[[  5  31 -47]
 [  9  34 -47]
 [ 12   1  -1]
 [ 14   1  -3]]
|
[[ 31 -47]
 [ 34 -47]]

[[-18   7 -39  -6  41]
 [-13  23 -36  -9  30]
 [  6   5   4  16  43]]
|
[[  7 -39]
 [ 23 -36]]

[[-28  -9 -39]
 [-12  -7 -20]
 [ -9  -4 -13]
 [-16  -9 -25]
 [ -2   9   5]]
|
[[ -9 -39]
 [ -7 -20]]

[[ 13  29  47  29 -27]
 [  4 -19  15  34  23]]
|
[[ 29  47]
 [-19  15]]

[[ -5  39 -16  41]
 [-17 -22  28 -23]
 [-12 -26  22 -31]
 [-53  25  24  31]
 [ 15 -41  16 -41]]
|
[[ 39 -16]
 [-22  28]]

[[ 26  51  44]
 [ 29  50  43]
 [  0   0   0]
 [-26 -55 -44]]
|
[[51 44]
 [50 43]]

[[  5  -2  18]
 [-29  14 -47]
 [ 54 -11 -11]
 [ 40  12  34]]
|
[[ -2  18]
 [ 14 -47]]

[[  6  24  10]
 [  2  28   6]
 [ 40 -26  42]
 [-10  42  -7]]
|
[[24 10]
 [28  6]]

[[-45  30  45]
 [ 11 -20   2]]
|
[[ 30  45]
 [-20   2]]
---
[[-12  10   1   2]
 [  3  -6  -6  -4]
 [ 24 -32 -26 -18]
 [-21  16  -7  -9]
 [ 17 -26 -23 -18]
 [ -5   4   0   1]
 [-43  33 -14 -17]
 [  3  -3   5   8]
 [ -8 -13 -39 -42]
 [ -7   0 -10 -12]
 [ 20 -29 -27 -21]
 [ 21 -22  -2   7]]
|
[[ -8 -13 -39 -42]
 [ 20 -29 -27 -21]
 [ 24 -32 -26 -18]
 [ 17 -26 -23 -18]
 [-43  33 -14 -17]
 [ -7   0 -10 -12]
 [-21  16  -7  -9]
 [  3  -6  -6  -4]
 [ 21 -22  -2   7]
 [ -5   4   0   1]
 [-12  10   1   2]
 [  3  -3   5   8]]

[[ -9  27  33  27   1]
 [  6 -30 -22  -6  40]
 [  3   0 -27 -30 -29]
 [-20  -5   8 -15 -13]
 [  0 -49 -33 -19  39]
 [  7 -17 -14  -1  32]
 [ 53   7  35  21 -11]
 [-26   9  28  14 -10]
 [ -4 -11  -6 -13  -4]
 [ 40  11  40  28  -4]
 [-24  -7  15  -6 -13]
 [ -3 -27 -19 -11  17]]
|
[[  0 -49 -33 -19  39]
 [  3   0 -27 -30 -29]
 [  6 -30 -22  -6  40]
 [ -3 -27 -19 -11  17]
 [  7 -17 -14  -1  32]
 [ -4 -11  -6 -13  -4]
 [-20  -5   8 -15 -13]
 [-24  -7  15  -6 -13]
 [-26   9  28  14 -10]
 [ -9  27  33  27   1]
 [ 53   7  35  21 -11]
 [ 40  11  40  28  -4]]

[[ -4  -4  10   6  -2  -5   3  -8  -3  10]
 [-17 -11  13  16 -11   3   1  -8  -9  14]
 [ 19  42 -11  26 -22  11  -6  -5 -12 -10]
 [-12 -12  -7  11  -3   1   2   0  -2  11]
 [-22  -6   4  16 -20 -11   4 -19 -13  18]
 [ 32   1  -1   6  17  15   0   2  10 -16]
 [  2  -1  -2  19  -5   7   1 -12  -1  -1]]
|
[[ 19  42 -11  26 -22  11  -6  -5 -12 -10]
 [-12 -12  -7  11  -3   1   2   0  -2  11]
 [  2  -1  -2  19  -5   7   1 -12  -1  -1]
 [ 32   1  -1   6  17  15   0   2  10 -16]
 [-22  -6   4  16 -20 -11   4 -19 -13  18]
 [ -4  -4  10   6  -2  -5   3  -8  -3  10]
 [-17 -11  13  16 -11   3   1  -8  -9  14]]

[[10 17 15 13 21 16 22 11 11 11 17 22 13 14 11]
 [17 20  7 16 14 26 19 20 19  7 11 17 14 44 10]
 [11 18 34 11 15 16 15 12 19 13 22 37 21 19  5]]
|
[[17 20  7 16 14 26 19 20 19  7 11 17 14 44 10]
 [10 17 15 13 21 16 22 11 11 11 17 22 13 14 11]
 [11 18 34 11 15 16 15 12 19 13 22 37 21 19  5]]

[[  4  -6   4  -4]
 [-33 -15 -32  27]
 [  1  36   0 -16]
 [ 19  43  19 -34]
 [-22 -10 -22  18]
 [-40  -7 -40  32]
 [ 36  53  36 -52]
 [ 42  27  42 -49]]
|
[[-40  -7 -40  32]
 [-33 -15 -32  27]
 [-22 -10 -22  18]
 [  1  36   0 -16]
 [  4  -6   4  -4]
 [ 19  43  19 -34]
 [ 36  53  36 -52]
 [ 42  27  42 -49]]

[[ 29 -30  16  39  17 -26 -27 -34]
 [  0  -3   0  -2  -2   3   1  -1]
 [-42  26 -27 -38 -26  36  11  29]
 [ 21  -2  41  13  41 -38  -8   1]
 [ 19 -23 -14  26 -18 -12 -17 -30]
 [ -9 -22 -17  26 -23   8 -20 -31]
 [ 32 -55  -5  51 -11 -28 -52 -40]
 [ 27 -19  19  34  22 -23 -24 -19]
 [ 15  11  34   4  40 -36  -3  23]]
|
[[-42  26 -27 -38 -26  36  11  29]
 [ -9 -22 -17  26 -23   8 -20 -31]
 [ 19 -23 -14  26 -18 -12 -17 -30]
 [ 32 -55  -5  51 -11 -28 -52 -40]
 [  0  -3   0  -2  -2   3   1  -1]
 [ 29 -30  16  39  17 -26 -27 -34]
 [ 27 -19  19  34  22 -23 -24 -19]
 [ 15  11  34   4  40 -36  -3  23]
 [ 21  -2  41  13  41 -38  -8   1]]

[[-47 -32 -17 -11  -6]
 [ 35   6  27   7 -20]
 [ 45  21  25  11  -7]
 [-14  27 -26   6  52]
 [-44 -19 -22  -7  11]
 [ 47  25  26  13  -4]]
|
[[-14  27 -26   6  52]
 [-44 -19 -22  -7  11]
 [-47 -32 -17 -11  -6]
 [ 45  21  25  11  -7]
 [ 47  25  26  13  -4]
 [ 35   6  27   7 -20]]
---
[[  4  29 -38   9  44]
 [-29 -26 -16 -42  10]
 [-15 -12 -10 -21   7]
 [  5  13 -12   8  15]
 [  0  31 -48   4  54]
 [-36 -35 -18 -53  10]
 [  6  -1   6   4  -5]]
|
[[-29 -26 -16 -42  10]
 [  5  13 -12   8  15]
 [-36 -35 -18 -53  10]]

[[-25  22 -19  13]
 [-14  15   0 -23]
 [-35  32  -2  23]
 [ 31 -38 -28 -16]
 [  9 -23 -39 -20]
 [-41  38   4  30]
 [-22  18 -16  22]
 [-17  17  -1 -23]
 [-42  40   5  31]]
|
[[-14  15   0 -23]
 [ 31 -38 -28 -16]
 [-41  38   4  30]
 [-17  17  -1 -23]]

[[ -3   9  11   4]
 [ 13  21 -42 -22]
 [ -5  28  26  21]
 [-15 -28 -18  -1]
 [  1   4 -15  11]
 [-33  -3 -34 -35]
 [  6  17 -22  -6]]
|
[[ 13  21 -42 -22]
 [-15 -28 -18  -1]
 [-33  -3 -34 -35]]

[[ 10  -5  -1 -19  14  54  -5 -16   1 -18  -6  30  -1   5  10 -26]
 [ 12 -21  -7 -23  -1  40  16 -12  -4 -49 -10  11   1  22 -21  -8]
 [  8   1  -6   5  12  55 -13  -5  27  -2 -24  22   7  -8   5 -16]
 [ 10 -13 -12   7  -2  42   5   1  27 -26 -31   0   9   6 -27   4]]
|
[[ 12 -21  -7 -23  -1  40  16 -12  -4 -49 -10  11   1  22 -21  -8]
 [ 10 -13 -12   7  -2  42   5   1  27 -26 -31   0   9   6 -27   4]]

[[  3  10   0  -8   1   5  -1   1  -2   8  -9 -20  12]
 [-12  -3  -5 -13   7   2  -5   8  -5  -6 -13  40 -14]]
|
[[-12  -3  -5 -13   7   2  -5   8  -5  -6 -13  40 -14]]

[[ 13 -13  21  17  10]
 [ 10   0  47  33   8]
 [  0  -3   5   5   1]
 [  8   2  51  31  10]
 [ 28 -12  13  17  24]
 [ 28 -12  13  17  24]
 [  0  -6   9   7   1]
 [  5 -15  24  22   3]
 [  3 -12  28  26   1]]
|
[[ 10   0  47  33   8]
 [  8   2  51  31  10]
 [ 28 -12  13  17  24]
 [  5 -15  24  22   3]]

[[ 2 16  6  3  9 21 11]
 [ 3  7 19  6  9 13 10]
 [12 14  6 11  9 13 12]
 [11 17  7  8 10 15 11]
 [25 11 14 19 14  6 12]
 [45  9 20 28 14  4 13]
 [ 0  4 22  4  8 17  9]
 [31  9 19 23 13  5  8]
 [ 4  4 23  9 12  7  8]]
|
[[ 3  7 19  6  9 13 10]
 [11 17  7  8 10 15 11]
 [45  9 20 28 14  4 13]
 [31  9 19 23 13  5  8]]

[[ 20   4   8  47]
 [ 10  -5   8  34]
 [ -9 -33 -22  43]
 [  1  -9   2   0]
 [ 15  -2   4  41]
 [  9  12  10 -26]
 [ -3  -6  -4  10]
 [  3  15   7 -13]
 [-13  -3  -7 -40]]
|
[[ 10  -5   8  34]
 [  1  -9   2   0]
 [  9  12  10 -26]
 [  3  15   7 -13]]
